-57, -105, -48, 36, 59, -77, 23, -12 = <111>
0, 3, -3, -1, 0, -2, 2, -1 = <136>
19, 29, -26, 39, -15, -24, 28, -31 = <45>
19, 29, -26, 39, -15, -24, 28, 27 = <55>
-1, -1, -1, -1, 1, -1, 0, 0 = <25>
diff <55>: 19, 29, -26, 39, -16, -24, 28, 27 -> 5, -15
diff <111>: -57, -106, -48, 36, 59, -77, 23, -12 -> 2, -105

29, -30, 27, 21, 10, 34 -> <45>
-13, -1, -32, -28, 10, -28 -> <148>
-19, 6, -34, -23, 3, -33 -> <154>
-16, 10, -28, -22, 0, -18 -> <111>
46, -24, 64, 76, -35, 64 -> <68>
-15, 4, -28, -22, 10, -23 -> <135>
2, 2, 34, 67, -38, 24 -> <53>
62, -77, 35, 12, 46, 46 -> <17>
27, -24, 27, 23, 3, 31 -> <55>
34, -31, 59, 93, -25, 61 -> <136>
-14, 6, -11, -29, 29, -18 -> <165>
diff <17>: 61, -77, 35, 12, 46, 46 -> 1, 62
diff <165>: -14, 6, -10, -29, 29, -18 -> 3, -11

-6, -12, 15, -30, -8, -19, 30, -12, 12, 14, 19, -4, -25, 53, 50, -12, -26, 1, -29, 53, -7, -48, -11, 14, 17, -31, -55, -9, 34, -57, -59, 31, 5, 30, -4, -45 = <135>
-1, -36, 13, -18, 4, -12, -22, -22, -18, 27, 26, -4, -25, 77, -8, 3, -17, 4, 3, -7, -13, 2, 29, -48, -3, -80, -22, 33, 40, -8, -64, 38, -20, -91, 22, 76 = <136>
-6, -12, 15, -30, -8, -19, 30, -12, 12, 14, 19, -4, -25, 53, 50, -12, -26, 1, -29, 53, -7, -48, -11, 14, 17, -31, -55, -9, 34, -57, -59, -16, -1, 18, -4, -19 = <148>
-6, -12, 15, -30, -8, -19, 30, -12, 12, 14, 19, -4, -25, 53, 50, -12, -26, 1, -29, 53, -7, -48, -11, 14, 17, -31, -55, -9, 34, -57, -59, 31, 5, 0, -58, 60 = <17>
diff <17>: -6, -12, 15, -30, -8, -19, 30, -12, 12, 14, 19, -4, -25, 53, 50, -12, -26, 1, -29, 53, -8, -48, -11, 14, 17, -31, -55, -9, 34, -57, -59, 31, 5, 0, -58, 60 -> 21, -7
diff <17>: -6, -12, 15, -30, -8, -19, 31, -12, 12, 14, 19, -4, -25, 53, 50, -12, -26, 1, -29, 53, -7, -48, -11, 14, 17, -31, -55, -9, 34, -57, -59, 31, 5, 0, -58, 60 -> 7, 30
diff <135>: -6, -12, 15, -30, -8, -19, 30, -12, 12, 14, 19, -4, -25, 53, 50, -12, -26, 1, -29, 52, -7, -48, -11, 14, 17, -31, -55, -9, 34, -57, -59, 31, 5, 30, -4, -45 -> 20, 53
diff <17>: -6, -12, 15, -30, -8, -19, 30, -12, 12, 14, 19, -4, -25, 53, 50, -12, -26, 1, -29, 53, -7, -48, -11, 14, 17, -31, -55, -9, 34, -57, -59, 31, 5, 0, -57, 60 -> 35, -58
diff <148>: -6, -12, 15, -30, -8, -19, 30, -12, 12, 14, 19, -4, -25, 53, 51, -12, -26, 1, -29, 53, -7, -48, -11, 14, 17, -31, -55, -9, 34, -57, -59, -16, -1, 18, -4, -19 -> 15, 50

-36, 25, -6, 25, -12, 8, -32, 10, 7 = <68>
-12, 14, -7, 18, -10, 6, -24, 4, 5 = <17>
46, -15, -31, -6, 29, -53, 6, 2, 93 = <165>
diff <165>: 46, -15, -31, -6, 29, -53, 6, 2, 92 -> 9, 93
diff <68>: -36, 24, -6, 25, -12, 8, -32, 10, 7 -> 2, 25

31, 17, 8, 39, -14, 41, -6, -25, 2, -41, -32, -5, 17, -4, -44, -10  <25>
-52, -89, -12, -33, -27, -79, -27, -27, -78, -50, -36, -65, -64, 2, -37, -72  <135>
-21, -5, -18, -40, 14, -26, -1, 25, 11, 51, 41, 10, 4, -17, 56, 29  <17>
37, 70, 5, 20, 20, 59, 19, 20, 62, 40, 28, 52, 47, -5, 29, 56  <154>
-16, -34, 9, -6, 0, -31, 2, 1, -28, -10, -4, -20, -23, 19, -5, -26  <68>
-20, -1, -13, -36, 13, -24, 3, 23, 13, 46, 35, 14, -1, -9, 49, 25  <165>
-28, -16, -18, -46, 15, -38, -2, 27, 3, 53, 44, 4, -1, -15, 61, 25  <148>
-19, -10, -14, -30, 7, -24, -4, 14, 2, 31, 24, 2, -2, -12, 35, 14  <45>
11, 44, 49, 37, 26, 24, 53, 16, 25, -10, -23, 45, -33, 85, -31, -12  <136>
-17, -2, -13, -30, 9, -20, 0, 17, 8, 35, 26, 8, -1, -11, 37, 19  <55>
diff <154>: 37, 70, 5, 20, 20, 59, 19, 20, 62, 40, 28, 51, 47, -5, 29, 56 -> 12, 52
diff <25>: 31, 17, 8, 39, -14, 41, -6, -25, 2, -41, -32, -5, 17, -4, -44, -9 -> 16, -10
diff <165>: -20, -1, -13, -36, 13, -24, 3, 23, 13, 46, 35, 14, 0, -9, 49, 25 -> 13, -1
diff <136>: 11, 44, 49, 37, 25, 24, 53, 16, 25, -10, -23, 45, -33, 85, -31, -12 -> 5, 26

6, 45, 64, -12  <136>
12, 45, 39, 31  <68>
-1, 76, 56, 88  <154>
27, 45, 66, -12  <55>
diff <68>: 13, 45, 39, 31 -> 1, 12
diff <55>: 27, 45, 66, -13 -> 4, -12
diff <154>: -1, 76, 56, 87 -> 4, 88
diff <136>: 6, 46, 64, -12 -> 2, 45

89, -65, -74, -74, 12, -50 -> <55>
91, -66, -76, -76, 9, -49 -> <45>
93, -65, -79, -79, 6, -48 -> <136>
91, -66, -76, -76, 10, -50 -> <68>
88, -66, -73, -73, 10, -50 -> <17>
87, -65, -73, -73, 12, -49 -> <154>
92, -66, -78, -78, 8, -49 -> <165>
94, -64, -81, -81, 2, -46 -> <111>
88, -66, -73, -73, 12, -50 -> <25>
90, -67, -75, -75, 10, -49 -> <148>
diff <111>: 94, -64, -81, -81, 3, -46 -> 5, 2
diff <25>: 88, -66, -73, -73, 12, -49 -> 6, -50
diff <45>: 90, -66, -76, -76, 9, -49 -> 1, 91
diff <45>: 91, -65, -76, -76, 9, -49 -> 2, -66
diff <136>: 93, -65, -80, -79, 6, -48 -> 3, -79
diff <17>: 88, -66, -73, -74, 10, -50 -> 4, -73
diff <17>: 88, -65, -73, -73, 10, -50 -> 2, -66

30, 49, -14, 51, 7, -54, 25, 11, 40, 73, 70, 18, 27, -32, 46, 35, -13 = <25>
7, -44, 74, -68, 20, 27, -29, -23, -32, 11, -80, -46, -31, 41, -27, -5, -44 = <17>
76, -14, 51, -73, -53, -41, -16, 45, 16, -31, -65, 26, -4, -6, -43, 12, -5 = <165>
-45, 49, -62, 50, 30, 7, 73, -26, -3, 21, 40, 40, -14, -59, 50, -32, -7 = <68>
57, -24, 69, -88, -28, -18, -13, 22, -3, -17, -88, 8, -23, 4, -39, 0, -27 = <154>
46, -29, 75, -89, -14, -7, -14, 8, -12, -9, -93, -5, -28, 12, -36, -3, -34 = <45>
-40, 51, -58, 50, 31, 3, 73, -25, -1, 28, 42, 41, -13, -60, 53, -28, -9 = <136>
-45, 49, -62, 50, 30, 7, 73, -26, 56, 25, 45, 19, 48, -8, -2, 56, 17 = <135>
-87, 0, -77, 45, 11, 64, 26, -34, -26, -52, 24, 7, -15, -13, 10, -46, 36 = <55>
52, 23, -78, 48, 18, 44, 54, -32, -19, -30, 28, 29, -19, -40, 29, -50, 21 = <53>
-76, 23, -78, 48, 18, 44, 54, -32, -19, -30, 28, 29, -19, -40, 27, -50, 21 = <148>
25, 52, -17, 52, 13, -50, 31, 7, 36, 74, 69, 20, 24, -36, 49, 30, -15 = <111>
diff <165>: 76, -14, 51, -73, -53, -41, -16, 45, 16, -31, -66, 26, -4, -6, -43, 12, -5 -> 11, -65
diff <45>: 46, -29, 75, -89, -14, -7, -14, 8, -12, -9, -93, -5, -27, 12, -36, -3, -34 -> 13, -28

-46, -26, -48, -28, 50, -7, 7, 47, -31, -5, 65, 2, -36, -20, 0 = <68>
18, -5, 11, -3, -26, -10, -3, -28, -3, -10, -37, -4, 22, 18, -3 = <17>
19, 38, 26, -12, 19, 20, 15, 18, 27, 27, 24, 1, -5, -49, 4 = <136>
-3, -21, -10, -3, -10, -14, -6, -14, -23, -19, -22, -5, 3, 22, -7 = <111>
36, 49, 37, 0, 33, 28, 33, 39, 34, 31, 52, 6, 12, -49, 2 = <135>
114, 107, 117, 33, 12, 52, 49, 8, 88, 52, 10, 11, 66, -18, 11 = <165>
-44, -15, -42, -35, 50, -3, 7, 41, -28, -1, 56, -3, -46, -35, -4 = <148>
23, 47, 34, 42, 8, 31, 11, 14, 42, 27, 17, 6, -3, -15, 2 = <25>
-62, -96, -81, -23, -9, -57, -29, -14, -78, -50, -10, -4, -11, 54, 7 = <55>
-49, -21, -50, -43, 50, -3, 11, 47, -26, -4, 69, 0, -42, -34, -7 = <53>
diff <17>: 18, -5, 11, -3, -26, -10, -4, -28, -3, -10, -37, -4, 22, 18, -3 -> 7, -3
diff <148>: -45, -15, -42, -35, 50, -3, 7, 41, -28, -1, 56, -3, -46, -35, -4 -> 1, -44
diff <25>: 23, 48, 34, 42, 8, 31, 11, 14, 42, 27, 17, 6, -3, -15, 2 -> 2, 47
diff <148>: -44, -15, -43, -35, 50, -3, 7, 41, -28, -1, 56, -3, -46, -35, -4 -> 3, -42
diff <165>: 114, 107, 117, 32, 12, 52, 49, 8, 88, 52, 10, 11, 66, -18, 11 -> 4, 33
diff <148>: -44, -14, -42, -35, 50, -3, 7, 41, -28, -1, 56, -3, -46, -35, -4 -> 2, -15

0, 0, -52, -35, 32, 20, 16, 3, -5, 17, -41, 82, 29, -20, 0, 30 : <55>
0, 16, 0, 0, 39, 17, -16, -38, -32, 0, -46, 85, 28, -31, 0, 0 : <148>
38, -13, 0, -24, 0, 0, -4, -65, 0, 30, 0, 0, 18, -5, 0, 0 : <25>
48, -10, -57, -22, 16, 34, 0, -47, -2, 0, -25, 84, 0, -24, 9, 7 : <45>
0, 16, 0, 0, 39, 17, -16, -38, -32, 0, -46, 85, 28, -31, 0, 29 : <68>
17, 7, -98, -59, 31, 31, 0, -20, -17, -18, -51, 106, 29, -14, 43, 23 : <17>
diff <17>: 17, 7, -98, -60, 31, 31, 0, -20, -17, -18, -51, 106, 29, -14, 43, 23 -> 4, -59
diff <68>: 0, 16, 0, 0, 39, 17, -16, -37, -32, 0, -46, 85, 28, -31, 0, 29 -> 8, -38
diff <148>: 0, 16, 0, 0, 38, 17, -16, -38, -32, 0, -46, 85, 28, -31, 0, 0 -> 5, 39
diff <55>: 0, 0, -52, -35, 32, 20, 16, 3, -5, 17, -40, 82, 29, -20, 0, 30 -> 11, -41
diff <68>: 0, 16, 0, 0, 39, 17, -16, -38, -32, 0, -46, 85, 28, -31, 0, 30 -> 16, 29
diff <68>: 0, 16, 1, 0, 39, 17, -16, -38, -32, 0, -46, 85, 28, -31, 0, 29 -> 3, 0

